Below are the code and all the weights of a small trained network. Each question names an input and a class and asks about switching units off, where a switched-off unit gives its printed mean instead of its output.

import numpy as np


def w(rows, s, z=0):
    codes = np.array(rows[::2]) - 128.0
    scale = np.full(codes.shape[1], s)
    scale[-1] = z or s
    return codes * scale


def f(y):
    return np.maximum(y, 0)


def log_softmax(a):
    a = a - a.max(-1, keepdims=True)
    return a - np.log(np.exp(a).sum(-1, keepdims=True))


def net(x, mask):
    res = np.array(x, float).reshape(1, 6) / 4 @ E
    y = f(res @ A[0][:, :-1].T + A[0][:, -1])
    res = res + np.where(mask, y, B[0][:, -1]) @ B[0][:, :-1]
    return log_softmax(res[-1] @ U[:, :-1].T + U[:, -1])


A, B = {}, {}
E = w([
[134,127,127,127,128,125,127,123,135,129,125],'x0',
[192,174,116,169,173,85,240,252,141,228,112],'x1',
[24,225,150,83,43,41,100,134,207,175,33],'x2',
[155,114,231,223,25,40,188,46,66,148,189],'x3',
[93,191,176,242,134,169,140,184,202,2,140],'x4',
[43,41,133,99,71,168,157,192,184,176,247],'x5',
],0.0062)
A[0] = w([
[154,127,215,196,72,61,163,87,73,153,150,69],'neuron 0',
[113,149,32,36,232,210,65,202,170,120,76,66],'neuron 1',
[113,145,163,187,123,143,129,158,156,67,127,24],'neuron 2',
[157,58,96,13,129,90,93,53,52,229,111,78],'neuron 3',
[32,218,152,67,29,27,99,133,220,155,47,39],'neuron 4',
[194,150,117,158,163,91,217,221,129,210,129,96],'neuron 5',
[154,89,87,48,122,83,124,74,72,222,118,71],'neuron 6',
[172,145,86,145,170,102,184,220,137,186,118,81],'neuron 7',
[165,71,95,19,116,72,105,74,60,235,102,73],'neuron 8',
[31,56,126,130,58,189,177,201,214,159,231,62],'neuron 9',
[221,234,122,155,185,82,107,65,73,74,26,87],'neuron 10',
[94,191,199,243,135,158,148,168,202,13,143,58],'neuron 11',
[56,54,125,100,55,173,174,195,186,177,233,67],'neuron 12',
[204,58,102,153,191,198,154,130,54,80,197,34],'neuron 13',
[87,82,162,103,117,168,67,59,114,70,134,4],'neuron 14',
[129,125,205,207,56,54,180,54,75,148,173,83],'neuron 15',
[170,148,128,159,159,96,201,217,117,200,122,28],'neuron 16',
[48,216,112,67,73,68,98,146,196,155,68,32],'neuron 17',
[211,218,101,173,187,86,110,69,71,83,23,74],'neuron 18',
[213,48,109,159,212,224,133,116,68,77,209,71],'neuron 19',
[156,98,134,142,185,150,122,140,112,110,169,12],'neuron 20',
[149,117,186,171,67,98,151,79,91,126,161,53],'neuron 21',
[130,125,183,200,88,74,163,108,73,154,142,54],'neuron 22',
[96,130,163,179,116,159,97,116,174,27,137,86],'neuron 23',
[185,152,145,171,173,100,229,233,126,230,110,79],'neuron 24',
[84,149,22,43,240,202,82,195,175,115,79,60],'neuron 25',
[61,65,140,90,76,208,9,3,103,43,151,47],'neuron 26',
[160,122,210,195,53,38,159,79,76,129,175,55],'neuron 27',
[99,84,118,72,93,144,39,42,90,79,140,60],'neuron 28',
[227,54,87,166,204,212,157,128,57,78,192,60],'neuron 29',
[134,162,190,204,135,152,130,153,188,40,104,71],'neuron 30',
],0.0058,0.0042)
B[0] = w([
[186,72,111,64,76,201,130,152,186,103,85,199],'neuron 0',
[234,50,140,59,9,210,155,149,206,101,71,243],'neuron 1',
[113,147,81,152,136,158,163,164,106,132,147,156],'neuron 2',
[93,188,34,204,184,212,197,212,86,113,193,228],'neuron 3',
[54,99,199,251,82,70,181,79,97,242,51,253],'neuron 4',
[135,213,94,117,164,59,100,34,176,51,148,214],'neuron 5',
[93,170,52,181,156,202,186,231,90,141,170,201],'neuron 6',
[142,179,91,101,152,65,122,33,177,58,139,195],'neuron 7',
[97,173,60,186,158,202,197,217,91,137,182,222],'neuron 8',
[105,95,193,60,209,88,40,157,38,123,171,222],'neuron 9',
[77,51,228,56,187,100,16,172,38,125,217,233],'neuron 10',
[96,176,6,188,177,230,218,222,72,157,199,217],'neuron 11',
[102,80,214,49,217,86,1,155,30,101,191,215],'neuron 12',
[78,127,172,184,73,85,150,100,133,214,64,213],'neuron 13',
[148,175,103,109,160,67,122,61,176,84,119,171],'neuron 14',
[218,67,130,56,62,213,129,165,206,105,66,217],'neuron 15',
[137,185,96,129,143,77,101,59,156,73,136,185],'neuron 16',
[93,101,200,211,62,90,174,80,122,212,69,218],'neuron 17',
[76,36,221,37,204,91,6,184,34,127,207,225],'neuron 18',
[80,125,195,209,59,70,164,92,114,215,65,238],'neuron 19',
[102,121,144,162,83,123,161,125,131,183,78,150],'neuron 20',
[177,89,118,65,92,161,129,140,172,113,95,177],'neuron 21',
[167,104,116,78,98,182,119,146,166,101,93,177],'neuron 22',
[123,202,45,169,160,153,193,146,121,121,152,187],'neuron 23',
[138,194,74,110,172,54,110,23,177,49,156,220],'neuron 24',
[225,45,139,64,29,204,151,142,197,108,65,241],'neuron 25',
[163,224,81,106,190,20,125,20,204,37,147,236],'neuron 26',
[194,71,115,61,66,193,132,157,183,108,71,206],'neuron 27',
[155,213,86,128,172,79,125,57,175,70,150,197],'neuron 28',
[52,111,194,226,56,78,168,87,128,237,37,233],'neuron 29',
[101,157,56,161,163,193,161,192,82,149,181,189],'neuron 30',
],0.0053,0.0078)
U = w([
[232,60,128,46,47,216,131,153,214,103,63,70],'0',
[67,128,202,247,74,72,156,77,122,233,51,59],'1',
[151,249,70,109,189,41,110,1,193,37,160,174],'2',
[98,192,23,193,171,224,174,245,78,135,192,112],'3',
[98,60,236,32,205,92,18,174,32,116,197,252],'4',
],0.007,0.00027)

Each question gives the input, the list of numbers given to net, and the class t.
The units are the neurons (one row each of A and B). Each row of codes is followed by its name. A weight is (code - 128) times the scale printed after its matrix; where a second scale follows, it is the last column's (A, B and U).
mask holds one flag per neuron, in row order. A switched-off neuron (its flag False) gives its mean, the last column of its row in B, instead of its output. The means were averaged over made-up inputs and are rounded, as every weight is.
A unit's drop is (log p(t) with every unit on - log p(t) with that unit switched off) / (log p(t) with every unit on - log p(t) with every unit switched off).
The circuit of an input: a set's keep is (log p(t) with only the set's units on - log p(t) with every unit switched off) / (log p(t) with every unit on - log p(t) with every unit switched off). Starting from the 12 units with the biggest drops (on a tie, the unit counted first), units are removed one at a time, each time the one whose removal leaves the highest keep (on an exact tie, the one counted first), for as long as the keep stays at least 0.8.
units of the circuit, in order: the units of the circuit, biggest drop first
k most important neurons: the k neurons with the biggest drops, biggest first
drop when u is switched off: that unit's drop, to one decimal
input [2,-1,5,2,8,-4], class 3: units of the circuit, in order => (neuron 11)
input [0,-4,-5,-4,0,-4], class 1: units of the circuit, in order => (neuron 29; neuron 19)
input [-4,7,-2,-3,-1,7], class 2: units of the circuit, in order => (neuron 24; neuron 5)
input [5,5,3,3,8,-8], class 3: 2 most important neurons => (neuron 11; neuron 30)
input [6,-2,-2,3,2,-1], class 0: 2 most important neurons => (neuron 4; neuron 3)
input [-7,-6,6,5,-7,4], class 3: units of the circuit, in order => (neuron 3; neuron 8)
input [-4,2,4,6,-8,-3], class 3: 3 most important neurons => (neuron 3; neuron 8; neuron 6)
input [5,6,3,4,-8,0], class 3: 3 most important neurons => (neuron 8; neuron 6; neuron 3)
input [-6,8,1,3,-8,-7], class 2: 4 most important neurons => (neuron 24; neuron 5; neuron 7; neuron 16)
input [6,-3,-8,6,3,-4], class 1: 4 most important neurons => (neuron 29; neuron 19; neuron 13; neuron 1)
input [2,-4,0,7,0,8], class 4: 3 most important neurons => (neuron 12; neuron 9; neuron 1)
input [-4,-7,5,-2,-6,-8], class 4: 4 most important neurons => (neuron 10; neuron 18; neuron 24; neuron 5)
input [1,-3,1,0,8,-8], class 3: 3 most important neurons => (neuron 11; neuron 30; neuron 23)
input [-7,-2,-3,8,2,-8], class 0: units of the circuit, in order => (neuron 15)
input [-6,4,-7,3,2,-7], class 1: 4 most important neurons => (neuron 29; neuron 19; neuron 13; neuron 12)
input [4,6,-1,4,-8,6], class 3: 3 most important neurons => (neuron 8; neuron 6; neuron 3)
input [8,1,8,-6,6,-2], class 1: 2 most important neurons => (neuron 4; neuron 17)
input [8,-8,5,8,-7,-5], class 0: 2 most important neurons => (neuron 15; neuron 27)
input [-2,6,0,-1,-4,7], class 4: 4 most important neurons => (neuron 12; neuron 9; neuron 26; neuron 28)
input [7,-4,-6,4,0,6], class 1: units of the circuit, in order => (neuron 19)
input [-5,3,0,-5,-7,-6], class 3: 3 most important neurons => (neuron 3; neuron 8; neuron 6)
input [4,1,2,-5,-3,8], class 4: drop when neuron 9 is switched off => 0.6
input [1,-6,6,-7,-6,-4], class 0: drop when neuron 25 is switched off => 1.8
input [-4,-6,3,-5,2,-8], class 4: drop when neuron 10 is switched off => 0.7
input [1,8,-8,-8,-5,-1], class 0: drop when neuron 1 is switched off => 2.3
